Below is a small trained network, with its code and all its weights. Each question gives an input and a class and asks what happens when units are switched off, that is, made to give their printed mean instead of their output.

import numpy as np


def w(rows, s, z=0):
    codes = np.array(rows[::2]) - 128.0
    scale = np.full(codes.shape[1], s)
    scale[-1] = z or s
    return codes * scale


def f(y):
    return np.maximum(y, 0)


def log_softmax(a):
    a = a - a.max(-1, keepdims=True)
    return a - np.log(np.exp(a).sum(-1, keepdims=True))


def net(x, mask):
    res = np.array(x, float).reshape(1, 5) / 4 @ E
    y = f(res @ A[0][:, :-1].T + A[0][:, -1])
    res = res + np.where(mask, y, B[0][:, -1]) @ B[0][:, :-1]
    return log_softmax(res[-1] @ U[:, :-1].T + U[:, -1])


A, B = {}, {}
E = w([
[33,46,234,149],'x0',
[166,168,59,158],'x1',
[64,165,143,23],'x2',
[119,239,251,202],'x3',
[214,67,163,140],'x4',
],0.011)
A[0] = w([
[163,144,135,187,1],'neuron 1',
[141,239,160,37,98],'neuron 2',
[158,204,113,117,43],'neuron 3',
[128,59,125,88,152],'neuron 4',
[187,132,148,225,169],'neuron 5',
[218,76,6,143,172],'neuron 6',
[66,168,145,33,208],'neuron 7',
[185,103,142,231,125],'neuron 8',
],0.015,0.0049)
B[0] = w([
[191,175,146,128,154],'neuron 1',
[99,194,103,252,203],'neuron 2',
[76,66,80,142,170],'neuron 3',
[184,73,159,124,182],'neuron 4',
[192,184,147,94,196],'neuron 5',
[110,139,70,7,251],'neuron 6',
[125,130,165,212,217],'neuron 7',
[223,194,176,126,195],'neuron 8',
],0.014,0.022)
U = w([
[18,14,221,190,253],'0',
[189,23,146,95,92],'1',
[228,164,218,163,183],'2',
[92,162,136,254,56],'3',
[130,154,47,91,85],'4',
],0.015,0.0051)

Each question gives the input, the list of numbers given to net, and the class t.
The units are the neurons (one row each of A and B). Each row of codes is followed by its name. A weight is (code - 128) times the scale printed after its matrix; where a second scale follows, it is the last column's (A, B and U).
mask holds one flag per neuron, in row order. A switched-off neuron (its flag False) gives its mean, the last column of its row in B, instead of its output. The means were averaged over made-up inputs and are rounded, as every weight is.
A unit's drop is (log p(t) with every unit on - log p(t) with that unit switched off) / (log p(t) with every unit on - log p(t) with every unit switched off).
The circuit of an input: a set's keep is (log p(t) with only the set's units on - log p(t) with every unit switched off) / (log p(t) with every unit on - log p(t) with every unit switched off). Starting from all 8 units, units are removed one at a time, each time the one whose removal leaves the highest keep (on an exact tie, the one counted first), for as long as the keep stays at least 0.8.
circuit, biggest first: the units of the circuit, biggest drop first
most important unit: the unit with the biggest drop
k most important neurons: the k neurons with the biggest drops, biggest first
drop of u: that unit's drop, to one decimal
input [8,-6,0,0,6], class 0: most important unit => neuron 6
input [5,6,5,-3,4], class 1: 2 most important neurons => (neuron 2; neuron 4)
input [0,0,3,-4,-2], class 1: circuit, biggest first => (neuron 2; neuron 4)
input [2,-4,4,-1,2], class 0: circuit, biggest first => (neuron 8; neuron 5)
input [4,4,0,-7,2], class 1: 2 most important neurons => (neuron 4; neuron 2)
input [-1,3,-8,-1,-3], class 4: 4 most important neurons => (neuron 6; neuron 7; neuron 4; neuron 2)
input [2,-5,4,2,8], class 0: circuit, biggest first => (neuron 8; neuron 5)
input [2,-5,-5,-3,-1], class 1: 2 most important neurons => (neuron 2; neuron 7)
input [8,0,-3,-4,-1], class 0: 4 most important neurons => (neuron 6; neuron 5; neuron 8; neuron 1)
input [5,-4,-1,-3,8], class 1: 4 most important neurons => (neuron 2; neuron 7; neuron 4; neuron 5)
input [2,6,-5,-3,3], class 4: 2 most important neurons => (neuron 6; neuron 7)
input [-3,2,6,-6,-7], class 3: 2 most important neurons => (neuron 7; neuron 2)
input [1,6,6,-1,6], class 4: 3 most important neurons => (neuron 8; neuron 7; neuron 5)
input [-3,3,-8,-3,1], class 4: circuit, biggest first => (neuron 6)
input [-8,1,-4,3,-2], class 4: 2 most important neurons => (neuron 6; neuron 3)
input [-5,8,-3,-3,4], class 4: drop of neuron 6 => 2.1
input [5,4,5,-1,-2], class 0: drop of neuron 5 => 0.2
input [-5,4,-4,-5,6], class 4: drop of neuron 6 => 6.9
